Each row has two labels, one from each of two sets.
[ 5  7  2  3  2 -6 -8  3 -3 -5 -8 20  9 20 -3 -4 -1 -6  0  6  4 -8 -3  1
 -1  6 -3 -2  2 41 -4 -1  3 -1  5 -7  1 -8 -4 -2 -8  0  1 10]
Z459 X
[  1   9   0  10   6 -10  -1   0   0  -4  -1  17   4  15   2   3   8  -1
   7   2   3  -1   1  -6   0   2  -2  -7  -2  49  -8  -2  -1  -2  -5   0
   2 -13   0  -1  -4   1   0   2]
Z459 W
[ -1   2  -2   8   5  -5  -7   1   1   1   2   4   0   4  -3  -1   2   2
  -3  -9  -3  -4 -11   6   6  -4   5  -1   2  29   3  -3   3   7  -6   4
   0 -17   1  -3  -5  -1   3  -1]
Z136 W
[ -7  -2   1  11   0  -9   0   0   1   3  17 -18 -15 -31  -5   0   1   6
   4   2   1   6  -2  -2   2 -12  -7   2  -1 -39  -9  -6  -2   3 -11  11
  -2   1   1   2  -3   5   1 -13]
Z63 W
[  0  -3   4   5   6  -7   0  -4   4  -1  18  10   0 -12 -17  -1 -22  -1
 -11 -13  -9  -1  -8   0   1  -6   1  -4   3  -2  -7  -7   5   3   1   8
  -3   1   0   0  -4   3  -5  10]
Z63 W
[  6   2  10  10   4  -2 -12   1   0  -3 -13  16   4  20  -6   3  -5  -6
   8  -2   4  -8  -5   4   0   3   0  -9  -2  53  -6   2   7  -4  -2  -5
  -4 -11   2  -2 -12  -1   0  13]
Z459 W
[  0   4   1  11   8 -10  -5   2  -3  -3  -9  22  10   1 -13  10  -3  -1
  10  -1   2  -1   3  -8  -3   1   0  -9   2  48  -8   0   0   0   1  -6
   1  -8  -4  -3  -6   2   1   6]
Z459 Y
[  3   0   0   3  -2  -4  -9   2  -3   3  -9   0  -6  -2  -4   1  -5  -3
 -20   9  -4 -14 -11   8   4  -2  -2   3   1  22   5  -2   5   2   5   0
   1 -11   1  -2 -10  -2   3   5]
Z848 W
[ -2   6  -3  -5   9  -5   0  -1  -1  -2   8  11   7  -6  -3  -4   3   0
 -15   2   4  -5  -3   0   7   0   0   2   2  11  -6  -6   3   3   6 -20
   8 -11   4   0   0   2   1  -1]
Z63 W
[ -1  -9 -11  17  -4 -10 -10   2  -7   0 -10  -1  -7  -4 -12   6 -15   0
   0   7   0  -9  -6  13   5  -4  -1  -4   8  35   5  -3   4   3  -1  -1
   1  -5  -3  -1   2   2   0   0]
Z136 W
[ 12   4  -1  12  10  -7 -13  -1  -2  -3  -3  12   1  -2 -10   8  -1   2
  -7  -4   0 -10  -9   2   3  -5  -1  -2   4  42  -2  -3   6   5  -1  -1
  -2 -13   2   2 -14   3   1  11]
Z136 W
[  0   5   0  10  -3  -4  -4  -2   1  -2 -12  12  -1  28   8   2  10  -9
   5   5   1  -3  -1   3  -1   4   1  -9   3  53   3  -1  -3  -2  -7  -5
   0  -5  -6  -1  -6  -3   2   6]
Z459 P
[  0   0  -2  -9   5  -7  -1  -4   3   1  19   6   8 -18 -13  -5 -12  -4
 -19  -1  -1  -5 -14   8   9  -3  -5   9   1 -12  -8 -10   1   5  13   3
   5  -8   6   1 -12   0   2   7]
Z63 Y
[ -1  -1   2   2  10  -5  -2   5   3   1   8  -1   0 -11  -6   0   4  -2
  -1  -3  -5  -1  -7   5   5  -4   1   3   1   2   0  -2  -1   5   0   5
   1  -7   1   2  -6  -1   0  -3]
Z63 W
[  8   5  -8  14   9  -5 -15   4  -7  -3 -11   0 -11   0  -6   3  11   3
  -1   4   1  -9  -7   4   4  -5  -4  -2   1  23   4  -6  10   3  -6  -5
  -4 -10   4   2 -17   4   3   2]
Z136 Y
[  5   0  -1   4  -6  -4 -16   5  -5   2 -10  -2   2 -13 -15   1 -16  -5
   0  10  -1 -10  -8  10   6   1  -2   2   0  14   2  -3   3   1  21  -3
   0   2   1  -2 -12  -5   3  11]
Z848 W
[  2   8  -2  11  11  -6 -14   1   1  -3  -2  18   8   7  -9   4   3   0
  -8  -6   0  -8  -9   3   5  -2   0  -5   1  53  -3  -2   7   4   4   1
   3 -23  13   2 -12   1   3   7]
Z136 W
[  0  -1  -7   9   4  -6  -3   6  -1  -3  -2  15  -2  -1  -4   9   4   0
   4   1   1   3   4  -8  -4   2  -1  -7   2  28  -9  -2  -4  -1  -5  -3
   2  -4 -15  -1  -2   5  -2  -1]
Z459 W
[  7   6   5  14   8  -8 -13  -2   5  -6  -6  24   9  27  -4   2  -4  -9
   2   0   2 -13  -6   0   3   4  -2  -9   4  53  -7  -2   7  -1   3  -8
   0 -10  -2  -4 -16   1   4  17]
Z459 Y
[  0   0  -4   8   2 -10 -12  -2  -4  -6  -9  14  -2   6 -13   9 -15  -2
   5   5  -1  -8   1  -1   4   2   1  -8   0  52  -2  -4   3  -3   0  -6
   1  -6  -7   1   4  -1   2   8]
Z459 W
[ -3   2   1   6  -3 -10   2  -1   0  -5   8  23   7  21  -1  -3  -4  -7
   4   6   5  -3   4  -6   3  11   0  -5   7  24 -19  -3  -3  -6   0  -3
   4   4  -9  -2  -4   4   0  17]
Z859 Y
[ -5  -1  -1  -3  -2  -7   4   3   7   3  10   0   1 -22 -15   2 -11  -2
  -1  -6  -4   0  -4   4   1  -4   2   2   0   3  -3  -8   0   6   7   7
   4  -3  -3  -1  -9  -2  -1   3]
Z63 X
[  2   6   6   4  13  -1  -3  -2   1  -6  -2  24  14  18  -6   4  -2  -2
   0  -9   4  -4  -3  -2  -1   2   0 -12  -1  33  -1   1  -1  -2   4  -4
  -1 -15   1  -1  -7  -1  -5  10]
Z459 W
[ 0  3 -1  8  4 -6 -3  1 -3 -2 -3 13  1 15 -1  5  7  0  3  4 -2 -3  2 -2
 -2  2 -1 -5  2 37 -3 -3 -4 -2 -4 -3  0 -7 -5 -1 -3 -2  0  4]
Z459 W
[  7   3   0  12  15  -8 -10  -1  -1  -6 -10  23  12   4 -20  12 -10  -5
   6  -6   1  -5   1  -4   3   4  -5 -12   4  53  -7   0   1   0   4  -3
  -3 -13  -3  -2  -8   1  -1  10]
Z459 W
[ -1   4   5   6   6   5  -2  -1  13  -5  -1   5  11   2  -2   3  16   2
   3 -16  -5   4  -5   3  -2   0   0   1   2  32   4   1  -1   4   0   1
  -1 -16  -1  -3 -11  -2  -3  -3]
Z136 X
[  2   2   2  14   1 -10  -5   2  -3  -3  -5  13   3  -3 -15  12  -8  -4
  17   7   1  -2   3  -2  -2   1  -4 -10   1  46   0  -1  -1  -1   0  -2
   2  -5  -1  -3  -8  -1  -3   3]
Z459 W
